Below is a small trained network, with its code and all its weights. Each question gives an input and a class and asks what happens when units are switched off, that is, made to give their printed mean instead of their output.

import numpy as np


def w(rows, s, z=0):
    codes = np.array(rows[::2]) - 128.0
    scale = np.full(codes.shape[1], s)
    scale[-1] = z or s
    return codes * scale


def f(y):
    return y / 2 * (1 + np.tanh(0.7978845608 * (y + 0.044715 * y**3)))


def log_softmax(a):
    a = a - a.max(-1, keepdims=True)
    return a - np.log(np.exp(a).sum(-1, keepdims=True))


def net(x, mask):
    res = np.array(x, float).reshape(1, 7) / 4 @ E
    y = f(res @ A[0][:, :-1].T + A[0][:, -1])
    res = res + np.where(mask, y, B[0][:, -1]) @ B[0][:, :-1]
    return log_softmax(res[-1] @ U[:, :-1].T + U[:, -1])


A, B = {}, {}
E = w([
[47,1,42,1,229,163,23],'x0',
[129,125,127,132,142,117,143],'x1',
[141,133,153,127,118,165,94],'x2',
[39,36,221,230,112,25,16],'x3',
[119,131,129,134,133,137,127],'x4',
[96,131,81,136,103,119,129],'x5',
[123,137,91,139,106,139,99],'x6',
],0.0093)
A[0] = w([
[135,169,150,186,130,91,127,75],'n1',
[139,185,163,177,87,182,196,204],'n2',
[138,227,127,138,124,132,173,143],'n3',
[121,141,104,73,163,189,147,58],'n4',
[143,246,168,179,87,66,140,246],'n5',
[156,194,77,42,136,207,206,254],'n6',
],0.013,0.007)
B[0] = w([
[57,155,144,129,127,193,144,164],'n1',
[231,189,156,207,81,93,172,210],'n2',
[175,166,78,171,61,48,147,188],'n3',
[107,136,167,21,178,148,149,170],'n4',
[112,207,215,206,53,178,149,231],'n5',
[226,249,61,85,176,116,176,251],'n6',
],0.012,0.026)
U = w([
[204,223,101,182,74,101,192,101],'0',
[136,182,59,36,228,233,203,157],'1',
[14,167,232,244,65,203,170,69],'2',
[22,45,179,114,183,74,44,254],'3',
],0.011,0.0037)

Each question gives the input, the list of numbers given to net, and the class t.
The units are the neurons (one row each of A and B). Each row of codes is followed by its name. A weight is (code - 128) times the scale printed after its matrix; where a second scale follows, it is the last column's (A, B and U).
mask holds one flag per neuron, in row order. A switched-off neuron (its flag False) gives its mean, the last column of its row in B, instead of its output. The means were averaged over made-up inputs and are rounded, as every weight is.
A unit's drop is (log p(t) with every unit on - log p(t) with that unit switched off) / (log p(t) with every unit on - log p(t) with every unit switched off).
The circuit of an input: a set's keep is (log p(t) with only the set's units on - log p(t) with every unit switched off) / (log p(t) with every unit on - log p(t) with every unit switched off). Starting from all 6 units, units are removed one at a time, each time the one whose removal leaves the highest keep (on an exact tie, the one counted first), for as long as the keep stays at least 0.8.
circuit, biggest first: the units of the circuit, biggest drop first
top k neurons: the k neurons with the biggest drops, biggest first
drop of u: that unit's drop, to one decimal
input [1,2,5,8,5,1,-6], class 3: circuit, biggest first : [n5 n6]
input [2,4,-5,7,0,1,-4], class 3: top neuron : [n5]
input [1,-6,-2,2,5,7,-2], class 3: top 3 neurons : [n6 n5 n2]
input [1,7,-7,0,8,2,-4], class 1: top 3 neurons : [n5 n2 n3]
input [6,5,5,6,-7,-2,8], class 3: circuit, biggest first : [n6 n5]
input [2,1,2,2,1,3,4], class 3: circuit, biggest first : [n6 n5 n2]
input [5,-3,-2,6,-6,-2,-6], class 3: circuit, biggest first : [n6 n5]
input [1,6,-3,7,-8,3,-6], class 3: top 2 neurons : [n5 n6]
input [1,8,1,-6,-7,-8,-8], class 1: top 2 neurons : [n5 n4]
input [-6,-4,6,2,-8,2,-4], class 2: drop of n4 : 0.0
input [-5,-2,-5,1,7,4,6], class 2: drop of n5 : 0.3
input [1,4,-4,5,-7,3,6], class 3: drop of n6 : 0.3
